Below is a small trained network, with its code and all its weights. Each question gives an input and a class and asks what happens when units are switched off, that is, made to give their printed mean instead of their output.

import numpy as np


def w(rows, s, z=0):
    codes = np.array(rows[::2]) - 128.0
    scale = np.full(codes.shape[1], s)
    scale[-1] = z or s
    return codes * scale


def f(y):
    return np.maximum(y, 0)


def log_softmax(a):
    a = a - a.max(-1, keepdims=True)
    return a - np.log(np.exp(a).sum(-1, keepdims=True))


def net(x, mask):
    res = np.array(x, float).reshape(1, 2) / 4 @ E
    y = f(res @ A[0][:, :-1].T + A[0][:, -1])
    res = res + np.where(mask, y, B[0][:, -1]) @ B[0][:, :-1]
    return log_softmax(res[-1] @ U[:, :-1].T + U[:, -1])


A, B = {}, {}
E = w([
[93,122,186,194,36,72,121,54],'x0',
[133,193,79,9,36,122,106,143],'x1',
],0.013)
A[0] = w([
[170,101,166,110,163,230,105,167,254],'N1',
[115,14,166,151,121,84,159,101,55],'N2',
[146,108,155,137,144,151,171,192,169],'N3',
[196,50,127,80,171,135,123,93,185],'N4',
[167,53,8,107,74,150,107,74,111],'N5',
[85,107,167,200,139,147,132,214,249],'N6',
[61,97,111,91,80,81,142,93,190],'N7',
[160,124,91,69,174,141,155,168,172],'N8',
[164,73,164,131,162,173,133,196,145],'N9',
[130,206,150,84,118,134,48,150,223],'N10',
[152,106,109,174,195,141,203,181,165],'N11',
[44,71,207,121,104,51,51,39,108],'N12',
[130,6,139,143,119,101,102,22,232],'N13',
[91,121,114,152,1,77,132,96,250],'N14',
[88,136,137,170,194,116,155,120,254],'N15',
],0.0089,0.0017)
B[0] = w([
[76,48,47,161,213,89,46,166,213],'N1',
[185,142,72,183,125,109,157,67,222],'N2',
[44,10,64,132,129,160,213,178,180],'N3',
[9,92,69,100,252,138,175,153,178],'N4',
[213,216,185,118,98,80,86,84,169],'N5',
[118,67,49,181,119,78,192,125,223],'N6',
[24,154,240,164,103,82,157,139,185],'N7',
[67,74,118,156,171,120,88,84,219],'N8',
[60,157,174,156,101,109,191,198,202],'N9',
[127,125,151,180,124,131,72,78,200],'N10',
[77,92,98,151,186,62,123,113,232],'N11',
[144,165,65,13,3,161,197,15,255],'N12',
[175,8,86,145,51,73,223,104,240],'N13',
[55,145,175,117,78,104,175,51,246],'N14',
[117,12,64,138,191,156,239,190,222],'N15',
],0.0054,0.01)
U = w([
[192,48,137,144,119,112,154,67,26],'0',
[122,140,155,139,114,102,97,114,193],'1',
[69,104,111,177,162,120,157,182,254],'2',
[192,165,187,119,158,2,156,208,2],'3',
[101,189,64,163,139,174,81,160,2],'4',
[77,105,169,138,93,153,155,98,17],'5',
],0.0098,0.0017)

Each question gives the input, the list of numbers given to net, and the class t.
The units are the neurons (one row each of A and B). Each row of codes is followed by its name. A weight is (code - 128) times the scale printed after its matrix; where a second scale follows, it is the last column's (A, B and U).
mask holds one flag per neuron, in row order. A switched-off neuron (its flag False) gives its mean, the last column of its row in B, instead of its output. The means were averaged over made-up inputs and are rounded, as every weight is.
A unit's drop is (log p(t) with every unit on - log p(t) with that unit switched off) / (log p(t) with every unit on - log p(t) with every unit switched off).
The circuit of an input: a set's keep is (log p(t) with only the set's units on - log p(t) with every unit switched off) / (log p(t) with every unit on - log p(t) with every unit switched off). Starting from the 12 units with the biggest drops (on a tie, the unit counted first), units are removed one at a time, each time the one whose removal leaves the highest keep (on an exact tie, the one counted first), for as long as the keep stays at least 0.8.
circuit, biggest first: the units of the circuit, biggest drop first
most important unit: the unit with the biggest drop
k most important neurons: the k neurons with the biggest drops, biggest first
drop of u: that unit's drop, to one decimal
input [-3,4], class 4: most important unit => N13
input [-5,3], class 4: circuit, biggest first => [N13; N15; N14]
input [-3,8], class 1: 2 most important neurons => [N5; N10]
input [-4,6], class 4: 2 most important neurons => [N13; N14]
input [0,2], class 1: 2 most important neurons => [N15; N13]
input [-7,5], class 4: 2 most important neurons => [N13; N15]
input [0,1], class 1: 2 most important neurons => [N15; N13]
input [-5,7], class 4: 2 most important neurons => [N13; N14]
input [2,4], class 1: drop of N14 => -0.1
input [-3,6], class 1: drop of N13 => -0.1
input [-1,5], class 1: drop of N10 => 0.1
